Here is a tiny trained network, its code and every weight. The questions are about switching its units off for an input and a target symbol, where a switched-off unit gives its printed mean instead of its output.

import numpy as np


def w(rows, s, z=0):
    codes = np.array(rows[::2]) - 128.0
    scale = np.full(codes.shape[1], s)
    scale[-1] = z or s
    return codes * scale


def f(y):
    return np.maximum(y, 0)


def softmax(a):
    e = np.exp(a - a.max(-1, keepdims=True))
    return e / e.sum(-1, keepdims=True)


def log_softmax(a):
    a = a - a.max(-1, keepdims=True)
    return a - np.log(np.exp(a).sum(-1, keepdims=True))


def net(x, mask):
    ids = ['ΔΠΣαεζθλμτφω'.index(c) for c in x.split()]
    T = len(ids)
    res = E[ids] + P[:T]
    u = 0
    for l in range(2):
        r = res
        for j in range(3):
            rows = slice(2 * j, 2 * j + 2)
            q, k, v = (r @ M[l][rows].T for M in (Q, K, V))
            z = softmax(np.where(np.tri(T) > 0, q @ k.T / 2**0.5, -1e9)) @ v
            o = O[l][rows]
            res = res + np.where(mask[u + j], z, o[:, -1]) @ o[:, :-1]
        u += 3
        y = f(res @ A[l][:, :-1].T + A[l][:, -1])
        res = res + np.where(mask[u : u + 16], y, B[l][:, -1]) @ B[l][:, :-1]
        u += 16
    return log_softmax(res[-1] @ U[:, :-1].T + U[:, -1])


Q, K, V, O, A, B = {}, {}, {}, {}, {}, {}
E = w([
[106,138,101],'Δ',
[139,101,106],'Π',
[107,138,101],'Σ',
[106,137,99],'α',
[111,118,105],'ε',
[106,134,103],'ζ',
[64,140,128],'θ',
[136,62,163],'λ',
[108,88,134],'μ',
[182,160,91],'τ',
[169,180,178],'φ',
[5,162,149],'ω',
],0.026)
P = w([
[104,2,12],'0',
[105,50,30],'1',
[109,83,45],'2',
[114,110,66],'3',
[121,130,80],'4',
[124,151,96],'5',
[127,170,113],'6',
[128,185,123],'7',
[129,204,138],'8',
[138,224,166],'9',
[132,235,163],'10',
[123,246,147],'11',
],0.0065)
Q[0] = w([
[141,255,41],'0.h0',
[196,73,162],'0.h0',
[149,201,207],'0.h1',
[160,40,1],'0.h1',
[84,93,109],'0.h2',
[7,61,67],'0.h2',
],0.0081)
K[0] = w([
[255,108,189],'0.h0',
[138,101,20],'0.h0',
[48,140,106],'0.h1',
[195,169,188],'0.h1',
[36,36,172],'0.h2',
[56,171,107],'0.h2',
],0.0074)
V[0] = w([
[145,151,94],'0.h0',
[86,130,72],'0.h0',
[178,115,101],'0.h1',
[182,171,253],'0.h1',
[118,211,102],'0.h2',
[15,110,104],'0.h2',
],0.0081)
O[0] = w([
[93,68,175,144],'0.h0',
[75,228,7,168],'0.h0',
[150,1,161,127],'0.h1',
[178,137,221,3],'0.h1',
[167,112,89,155],'0.h2',
[156,58,139,222],'0.h2',
],0.0063,0.008)
A[0] = w([
[101,107,97,228],'0.n0',
[38,211,157,148],'0.n1',
[67,97,162,9],'0.n2',
[26,144,170,97],'0.n3',
[102,210,227,59],'0.n4',
[121,48,150,155],'0.n5',
[98,124,112,240],'0.n6',
[70,103,175,42],'0.n7',
[162,194,177,98],'0.n8',
[59,179,119,2],'0.n9',
[160,206,252,81],'0.n10',
[145,201,116,120],'0.n11',
[121,108,132,147],'0.n12',
[206,151,129,184],'0.n13',
[182,118,58,99],'0.n14',
[175,38,195,206],'0.n15',
],0.012,0.005)
B[0] = w([
[56,126,123,254],'0.n0',
[83,54,113,211],'0.n1',
[145,43,82,141],'0.n2',
[151,37,179,179],'0.n3',
[84,63,177,144],'0.n4',
[120,253,98,153],'0.n5',
[56,103,97,238],'0.n6',
[175,37,91,140],'0.n7',
[190,148,125,142],'0.n8',
[159,50,144,176],'0.n9',
[153,80,73,141],'0.n10',
[242,120,99,159],'0.n11',
[158,145,171,143],'0.n12',
[128,55,13,152],'0.n13',
[180,112,114,193],'0.n14',
[35,189,33,143],'0.n15',
],0.0069,0.0098)
Q[1] = w([
[74,247,229],'1.h0',
[254,228,151],'1.h0',
[202,114,227],'1.h1',
[117,43,181],'1.h1',
[147,108,192],'1.h2',
[182,115,180],'1.h2',
],0.0069)
K[1] = w([
[132,115,42],'1.h0',
[87,93,92],'1.h0',
[91,133,7],'1.h1',
[164,135,88],'1.h1',
[106,135,71],'1.h2',
[131,130,91],'1.h2',
],0.015)
V[1] = w([
[71,146,154],'1.h0',
[84,79,128],'1.h0',
[81,142,193],'1.h1',
[78,52,86],'1.h1',
[150,195,151],'1.h2',
[85,224,8],'1.h2',
],0.011)
O[1] = w([
[103,141,203,121],'1.h0',
[11,79,188,170],'1.h0',
[8,59,48,92],'1.h1',
[220,96,99,252],'1.h1',
[152,116,36,38],'1.h2',
[125,254,59,204],'1.h2',
],0.0053,0.025)
A[1] = w([
[143,150,172,119],'1.n0',
[147,140,86,161],'1.n1',
[43,51,175,2],'1.n2',
[98,119,210,164],'1.n3',
[71,194,131,108],'1.n4',
[115,152,254,132],'1.n5',
[148,136,150,85],'1.n6',
[64,109,140,162],'1.n7',
[197,182,113,196],'1.n8',
[127,149,83,116],'1.n9',
[117,114,96,157],'1.n10',
[33,81,142,221],'1.n11',
[145,38,116,194],'1.n12',
[71,123,147,205],'1.n13',
[164,188,166,205],'1.n14',
[76,148,158,181],'1.n15',
],0.016,0.0073)
B[1] = w([
[83,129,125,128],'1.n0',
[155,175,47,205],'1.n1',
[138,247,153,216],'1.n2',
[91,169,45,161],'1.n3',
[254,112,202,173],'1.n4',
[120,87,88,138],'1.n5',
[167,126,79,129],'1.n6',
[163,13,104,193],'1.n7',
[73,132,221,201],'1.n8',
[113,143,58,196],'1.n9',
[100,155,151,193],'1.n10',
[137,61,83,250],'1.n11',
[49,191,170,228],'1.n12',
[211,108,152,188],'1.n13',
[104,47,219,148],'1.n14',
[208,126,243,160],'1.n15',
],0.0088,0.016)
U = w([
[183,64,137,113],'Δ',
[68,88,77,73],'Π',
[128,136,105,36],'Σ',
[150,182,232,237],'α',
[129,133,105,1],'ε',
[145,119,106,210],'ζ',
[100,41,153,153],'θ',
[85,246,118,129],'λ',
[201,137,160,160],'μ',
[149,134,117,106],'τ',
[133,132,94,131],'φ',
[13,136,150,152],'ω',
],0.014,0.0074)

Each question gives the input, a string of symbols that net reads in full, and the target symbol t.
The units are the heads (2 rows each of Q, K, V and O) and the neurons (one row each of A and B). Each row of codes is followed by its name. A weight is (code - 128) times the scale printed after its matrix; where a second scale follows, it is the last column's (O, A, B and U).
mask holds one flag per unit, layer by layer, with each layer's heads first. A switched-off unit (its flag False) gives its mean, the last column of its rows in O or B, instead of its output. The means were averaged over made-up inputs and are rounded, as every weight is.
A unit's drop is (log p(t) with every unit on - log p(t) with that unit switched off) / (log p(t) with every unit on - log p(t) with every unit switched off).
The circuit of an input: a set's keep is (log p(t) with only the set's units on - log p(t) with every unit switched off) / (log p(t) with every unit on - log p(t) with every unit switched off). Starting from the 12 units with the biggest drops (on a tie, the unit counted first), units are removed one at a time, each time the one whose removal leaves the highest keep (on an exact tie, the one counted first), for as long as the keep stays at least 0.8.
circuit, biggest first: the units of the circuit, biggest drop first
unit that matters most: the unit with the biggest drop
top k neurons: the k neurons with the biggest drops, biggest first
top k neurons in layer l: the k neurons of layer l with the biggest drops, biggest first
heads that matter: for each layer, one digit per head in row order, 1 if its drop is at least 0.15 and else 0, layers parted by /
input α α Σ Σ α τ α θ Σ τ, target λ: circuit, biggest first	[1.n7, 0.h2]
input λ Σ τ ω ζ ζ τ ω α ω Σ, target ω: top 3 neurons	[1.n12, 0.n3, 1.n4]
input λ α Δ ζ α θ θ, target θ: circuit, biggest first	[1.n7, 0.n3, 0.n1]
input ζ α α Π τ ζ α ω φ, target ω: top 2 neurons	[0.n1, 0.n3]
input α Σ θ θ Δ, target Π: unit that matters most	1.h1
input Π ζ τ τ θ τ α α, target λ: circuit, biggest first	[1.n11, 1.n7]
input ζ θ Σ ω Σ α μ Π ε τ λ, target λ: circuit, biggest first	[1.h0, 0.n15, 1.n7]
input λ λ φ τ, target α: circuit, biggest first	[1.n8, 0.h1]
input φ Σ ε, target α: top 2 neurons	[0.n13, 0.n5]
input α ζ μ ζ α, target Δ: top 3 neurons in layer 1	[1.n4, 1.n12, 1.n2]
input ω Δ Σ α Π φ Δ λ, target α: top 2 neurons	[0.n1, 1.n11]
input ω μ φ τ ζ, target α: heads that matter	110 / 010
input α ζ τ ζ, target λ: heads that matter	000 / 101
input φ ω ε, target ω: heads that matter	110 / 001
input α λ θ Π θ ε, target Π: top 4 neurons in layer 1	[1.n2, 1.n4, 1.n15, 1.n8]
input α α φ ω Π α φ τ Δ, target α: circuit, biggest first	[1.n11, 0.h0, 0.h1]
input Δ α Δ Π ε φ α ω ω μ, target ω: top 2 neurons in layer 0	[0.n3, 0.n9]
input Σ Σ ω ω ζ Δ, target ω: circuit, biggest first	[0.n3, 1.h2, 1.h1, 1.n12]
input ω θ Π Δ α α α ω α, target ω: circuit, biggest first	[0.n3, 1.h2, 1.n12, 1.h1]
input α θ τ θ τ α ε α μ ε ζ, target Δ: heads that matter	000 / 010
input Σ Σ ζ α α α τ α Δ, target λ: circuit, biggest first	[1.n7, 1.h2]
